Here is a tiny trained network, its code and every weight. The questions are about switching its units off for an input and a class, where a switched-off unit gives its printed mean instead of its output.

import numpy as np


def w(rows, s, z=0):
    codes = np.array(rows[::2]) - 128.0
    scale = np.full(codes.shape[1], s)
    scale[-1] = z or s
    return codes * scale


def norm(h):
    return h / np.sqrt((h * h).mean(-1, keepdims=True) + 1e-5)


def f(y):
    return y / 2 * (1 + np.tanh(0.7978845608 * (y + 0.044715 * y**3)))


def log_softmax(a):
    a = a - a.max(-1, keepdims=True)
    return a - np.log(np.exp(a).sum(-1, keepdims=True))


def net(x, mask):
    res = np.array(x, float).reshape(1, 2) / 4 @ E
    u = 0
    for l in range(4):
        y = f(norm(res) @ A[l][:, :-1].T + A[l][:, -1])
        res = res + np.where(mask[u : u + 3], y, B[l][:, -1]) @ B[l][:, :-1]
        u += 3
    return log_softmax(norm(res)[-1] @ U[:, :-1].T + U[:, -1])


A, B = {}, {}
E = w([
[89,40,31,203,186,166,221,22,88,129],'x0',
[255,59,151,102,101,183,220,89,162,205],'x1',
],0.0071)
A[0] = w([
[162,128,123,143,119,137,109,110,106,114,3],'L0N1',
[114,105,67,174,166,171,129,73,90,120,130],'L0N2',
[254,127,135,110,120,114,159,98,85,80,127],'L0N3',
],0.0055,0.0048)
B[0] = w([
[62,111,229,175,108,35,216,77,123,71,90],'L0N1',
[145,106,105,80,103,144,105,243,59,119,255],'L0N2',
[65,49,175,254,79,108,95,181,179,178,201],'L0N3',
],0.0069,0.0042)
A[1] = w([
[124,81,107,140,143,167,169,66,81,150,185],'L1N1',
[143,204,57,45,127,170,97,175,138,125,167],'L1N2',
[2,133,139,209,165,24,85,76,112,52,4],'L1N3',
],0.0052,0.0034)
B[1] = w([
[136,227,213,105,86,95,60,98,177,40,254],'L1N1',
[197,3,132,116,61,184,123,172,157,174,242],'L1N2',
[132,114,233,248,173,147,134,83,168,225,191],'L1N3',
],0.0065,0.0033)
A[2] = w([
[17,182,139,194,150,96,68,151,77,79,91],'L2N1',
[115,136,61,84,201,98,177,83,122,73,33],'L2N2',
[74,102,30,177,130,164,189,17,60,1,7],'L2N3',
],0.0072,0.0022)
B[2] = w([
[208,115,242,218,146,161,229,68,189,214,210],'L2N1',
[44,148,49,92,22,17,108,254,68,5,142],'L2N2',
[158,165,141,35,12,77,69,223,134,42,254],'L2N3',
],0.0084,0.006)
A[3] = w([
[139,254,150,71,77,50,135,186,152,132,4],'L3N1',
[70,113,100,183,155,118,97,171,131,167,90],'L3N2',
[144,71,103,147,88,141,64,172,111,163,137],'L3N3',
],0.0075,0.0013)
B[3] = w([
[98,62,109,102,91,100,139,131,108,5,251],'L3N1',
[129,81,67,55,168,163,141,99,81,126,126],'L3N2',
[96,183,80,143,203,132,136,79,75,108,253],'L3N3',
],0.011,0.0062)
U = w([
[145,124,146,68,84,105,78,180,106,38,166],'0',
[150,111,189,191,130,152,173,81,168,246,255],'1',
[80,155,43,129,229,152,119,77,52,132,128],'2',
[56,161,103,93,124,95,149,102,148,193,23],'3',
[78,133,100,96,153,65,154,104,146,183,32],'4',
],0.014,0.0045)

Each question gives the input, the list of numbers given to net, and the class t.
The units are the neurons (one row each of A and B). Each row of codes is followed by its name. A weight is (code - 128) times the scale printed after its matrix; where a second scale follows, it is the last column's (A, B and U).
mask holds one flag per neuron, layer by layer. A switched-off neuron (its flag False) gives its mean, the last column of its row in B, instead of its output. The means were averaged over made-up inputs and are rounded, as every weight is.
A unit's drop is (log p(t) with every unit on - log p(t) with that unit switched off) / (log p(t) with every unit on - log p(t) with every unit switched off).
The circuit of an input: a set's keep is (log p(t) with only the set's units on - log p(t) with every unit switched off) / (log p(t) with every unit on - log p(t) with every unit switched off). Starting from all 12 units, units are removed one at a time, each time the one whose removal leaves the highest keep (on an exact tie, the one counted first), for as long as the keep stays at least 0.8.
circuit, biggest first: the units of the circuit, biggest drop first
most important unit: the unit with the biggest drop
top k neurons: the k neurons with the biggest drops, biggest first
k most important neurons of layer l: the k neurons of layer l with the biggest drops, biggest first
drop of u: that unit's drop, to one decimal
input [-2,3], class 2: circuit, biggest first : (L2N1; L2N3; L1N1; L3N3)
input [2,0], class 2: circuit, biggest first : (L2N3)
input [-6,7], class 1: top 4 neurons : (L2N3; L1N1; L2N2; L0N2)
input [-2,-2], class 2: top 2 neurons : (L1N2; L0N3)
input [3,-1], class 2: circuit, biggest first : (L0N2; L2N3)
input [-1,1], class 2: top 2 neurons : (L1N1; L2N1)
input [2,1], class 2: top 2 neurons : (L0N2; L2N3)
input [7,-7], class 0: top 2 neurons : (L2N3; L0N3)
input [-2,2], class 2: top 3 neurons : (L2N1; L2N3; L1N1)
input [2,3], class 2: top 4 neurons : (L2N1; L0N3; L2N3; L0N2)
input [-5,7], class 1: top 2 neurons : (L2N3; L1N1)
input [7,-8], class 1: top 2 neurons : (L2N1; L1N3)
input [2,-1], class 2: top 2 neurons : (L0N2; L2N3)
input [3,-8], class 1: circuit, biggest first : (L2N1)
input [1,-3], class 2: top 2 neurons : (L1N2; L0N3)
input [0,1], class 2: drop of L0N3 : 0.5
input [-2,6], class 1: drop of L2N3 : 1.7
input [6,5], class 0: drop of L2N3 : 0.1
input [8,6], class 0: drop of L0N2 : 0.0
input [2,-3], class 2: most important unit : L1N2
input [-5,-7], class 1: 2 most important neurons of layer 2 : (L2N1; L2N3)
